Below is a small trained network, with its code and all its weights. Each question gives an input and a target symbol and asks what happens when units are switched off, that is, made to give their printed mean instead of their output.

import numpy as np


def w(rows, s, z=0):
    codes = np.array(rows[::2]) - 128.0
    scale = np.full(codes.shape[1], s)
    scale[-1] = z or s
    return codes * scale


def f(y):
    return np.maximum(y, 0)


def softmax(a):
    e = np.exp(a - a.max(-1, keepdims=True))
    return e / e.sum(-1, keepdims=True)


def log_softmax(a):
    a = a - a.max(-1, keepdims=True)
    return a - np.log(np.exp(a).sum(-1, keepdims=True))


def net(x, mask):
    ids = ['δεξπστφψ'.index(c) for c in x.split()]
    T = len(ids)
    res = E[ids] + P[:T]
    u = 0
    for l in range(3):
        q, k, v = (res @ M[l].T for M in (Q, K, V))
        z = softmax(np.where(np.tri(T) > 0, q @ k.T / 2**0.5, -1e9)) @ v
        res = res + np.where(mask[u], z, O[l][:, -1]) @ O[l][:, :-1]
        u += 1
        y = f(res @ A[l][:, :-1].T + A[l][:, -1])
        res = res + np.where(mask[u : u + 8], y, B[l][:, -1]) @ B[l][:, :-1]
        u += 8
    return log_softmax(res[-1] @ U[:, :-1].T + U[:, -1])


Q, K, V, O, A, B = {}, {}, {}, {}, {}, {}
E = w([
[39,66,194],'δ',
[146,109,189],'ε',
[84,95,112],'ξ',
[124,87,2],'π',
[209,137,85],'σ',
[42,121,116],'τ',
[164,200,135],'φ',
[66,118,52],'ψ',
],0.0071)
P = w([
[74,34,174],'0',
[109,138,229],'1',
[98,154,202],'2',
[111,163,187],'3',
[118,174,172],'4',
[128,183,157],'5',
[132,194,144],'6',
[137,202,130],'7',
[140,212,124],'8',
[143,222,108],'9',
[121,246,96],'10',
[128,250,82],'11',
[144,253,61],'12',
],0.0034)
Q[0] = w([
[3,171,58],'L0H1',
[108,204,113],'L0H1',
],0.013)
K[0] = w([
[242,2,158],'L0H1',
[243,36,23],'L0H1',
],0.0086)
V[0] = w([
[161,37,141],'L0H1',
[177,2,150],'L0H1',
],0.0054)
O[0] = w([
[209,182,28,228],'L0H1',
[247,185,2,253],'L0H1',
],0.0022,0.00039)
A[0] = w([
[85,163,108,19],'L0N1',
[26,3,98,1],'L0N2',
[242,176,103,59],'L0N3',
[130,127,134,85],'L0N4',
[172,182,65,98],'L0N5',
[178,159,180,151],'L0N6',
[24,191,147,155],'L0N7',
[130,131,138,70],'L0N8',
],0.0065,0.0014)
B[0] = w([
[110,128,147,136],'L0N1',
[249,63,127,201],'L0N2',
[138,200,117,187],'L0N3',
[130,120,124,128],'L0N4',
[113,173,94,245],'L0N5',
[183,111,145,189],'L0N6',
[67,164,161,254],'L0N7',
[133,142,131,128],'L0N8',
],0.018,0.0012)
Q[1] = w([
[42,252,188],'L1H1',
[178,201,253],'L1H1',
],0.0066)
K[1] = w([
[1,184,39],'L1H1',
[161,248,32],'L1H1',
],0.0072)
V[1] = w([
[230,2,210],'L1H1',
[166,140,157],'L1H1',
],0.0054)
O[1] = w([
[112,2,23,254],'L1H1',
[120,73,135,135],'L1H1',
],0.0047,0.00056)
A[1] = w([
[117,117,148,252],'L1N1',
[155,103,88,149],'L1N2',
[186,115,168,41],'L1N3',
[175,59,150,79],'L1N4',
[167,136,47,135],'L1N5',
[118,123,127,57],'L1N6',
[112,113,250,97],'L1N7',
[52,120,112,160],'L1N8',
],0.011,0.002)
B[1] = w([
[99,129,193,184],'L1N1',
[183,139,131,195],'L1N2',
[91,107,93,142],'L1N3',
[92,53,145,166],'L1N4',
[179,174,71,254],'L1N5',
[104,133,132,128],'L1N6',
[252,162,64,199],'L1N7',
[61,111,126,199],'L1N8',
],0.02,0.0035)
Q[2] = w([
[255,114,53],'L2H1',
[172,177,70],'L2H1',
],0.021)
K[2] = w([
[47,255,47],'L2H1',
[82,192,170],'L2H1',
],0.012)
V[2] = w([
[219,191,111],'L2H1',
[171,170,254],'L2H1',
],0.02)
O[2] = w([
[58,175,39,249],'L2H1',
[72,250,250,37],'L2H1',
],0.015,0.019)
A[2] = w([
[121,48,171,96],'L2N1',
[146,93,122,137],'L2N2',
[108,76,128,3],'L2N3',
[193,119,175,103],'L2N4',
[64,73,254,143],'L2N5',
[99,193,163,109],'L2N6',
[231,215,129,148],'L2N7',
[37,141,140,169],'L2N8',
],0.011,0.0062)
B[2] = w([
[183,175,177,194],'L2N1',
[155,125,111,254],'L2N2',
[119,179,168,198],'L2N3',
[129,39,130,187],'L2N4',
[1,127,79,180],'L2N5',
[140,89,196,194],'L2N6',
[183,191,104,176],'L2N7',
[122,109,239,224],'L2N8',
],0.023,0.012)
U = w([
[113,77,158,2],'δ',
[78,63,132,126],'ε',
[146,68,141,92],'ξ',
[127,96,73,138],'π',
[2,178,112,160],'σ',
[181,174,123,183],'τ',
[133,166,173,164],'φ',
[210,127,141,93],'ψ',
],0.0048,0.0042)

Each question gives the input, a string of symbols that net reads in full, and the target symbol t.
The units are the heads (2 rows each of Q, K, V and O) and the neurons (one row each of A and B). Each row of codes is followed by its name. A weight is (code - 128) times the scale printed after its matrix; where a second scale follows, it is the last column's (O, A, B and U).
mask holds one flag per unit, layer by layer, with each layer's heads first. A switched-off unit (its flag False) gives its mean, the last column of its rows in O or B, instead of its output. The means were averaged over made-up inputs and are rounded, as every weight is.
A unit's drop is (log p(t) with every unit on - log p(t) with that unit switched off) / (log p(t) with every unit on - log p(t) with every unit switched off).
The circuit of an input: a set's keep is (log p(t) with only the set's units on - log p(t) with every unit switched off) / (log p(t) with every unit on - log p(t) with every unit switched off). Starting from the 12 units with the biggest drops (on a tie, the unit counted first), units are removed one at a time, each time the one whose removal leaves the highest keep (on an exact tie, the one counted first), for as long as the keep stays at least 0.8.
circuit, biggest first: the units of the circuit, biggest drop first
most important unit: the unit with the biggest drop
top k neurons: the k neurons with the biggest drops, biggest first
k most important neurons of layer l: the k neurons of layer l with the biggest drops, biggest first
input ξ σ ψ σ π σ ε ξ ε σ, target σ: circuit, biggest first	L0N3; L2H1
input σ σ ε, target σ: circuit, biggest first	L2H1
input ξ π σ π ε σ, target σ: circuit, biggest first	L2H1; L0N3
input ξ ξ τ ψ π ε, target ψ: circuit, biggest first	L2H1; L2N5; L1N7
input ε π τ, target σ: circuit, biggest first	L2N5; L1N1; L2H1; L1N5
input π δ π π τ π σ ξ τ ε, target τ: 4 most important neurons of layer 1	L1N8; L1N7; L1N2; L1N4
input π σ φ δ δ σ π σ π, target σ: circuit, biggest first	L0N3; L2H1
input ε π π τ ξ δ, target τ: circuit, biggest first	L1N7; L2H1; L2N7; L1H1
input ε σ ξ τ σ π δ ε τ σ π ξ, target σ: 2 most important neurons of layer 1	L1N5; L1N8
input δ δ ξ τ, target ξ: top 3 neurons	L2N4; L2N5; L0N2
input ε ε π τ π ξ φ δ, target φ: 4 most important neurons of layer 0	L0N7; L0N3; L0N5; L0N2
input π ξ τ π ε ε ξ τ ψ, target π: 2 most important neurons of layer 1	L1N4; L1N5
input π σ ε φ σ φ π τ, target π: top 2 neurons	L0N2; L1N5
input ε π σ φ π π π π δ π τ τ, target σ: top 3 neurons	L2N5; L0N2; L1N8
input ξ π π ξ ε π ε ε φ τ, target ψ: top 2 neurons	L0N2; L1N4
input σ ξ ε π τ ε δ, target τ: circuit, biggest first	L1N7; L0N7; L2H1; L2N7
input ε ξ π π π π δ ξ δ ξ ξ φ π, target φ: top 2 neurons	L0N3; L0N7
input ψ τ ε φ δ, target φ: most important unit	L2H1
input ξ ε π ε ξ ε π σ ε, target σ: 2 most important neurons of layer 0	L0N3; L0N5
input δ π τ, target ξ: 2 most important neurons of layer 1	L1N5; L1N8
input τ π π π δ ε π ε ε ξ, target ε: most important unit	L2N5
input π π π π δ π ε σ π φ δ ε, target φ: top 4 neurons	L0N3; L1N7; L1N2; L2N8
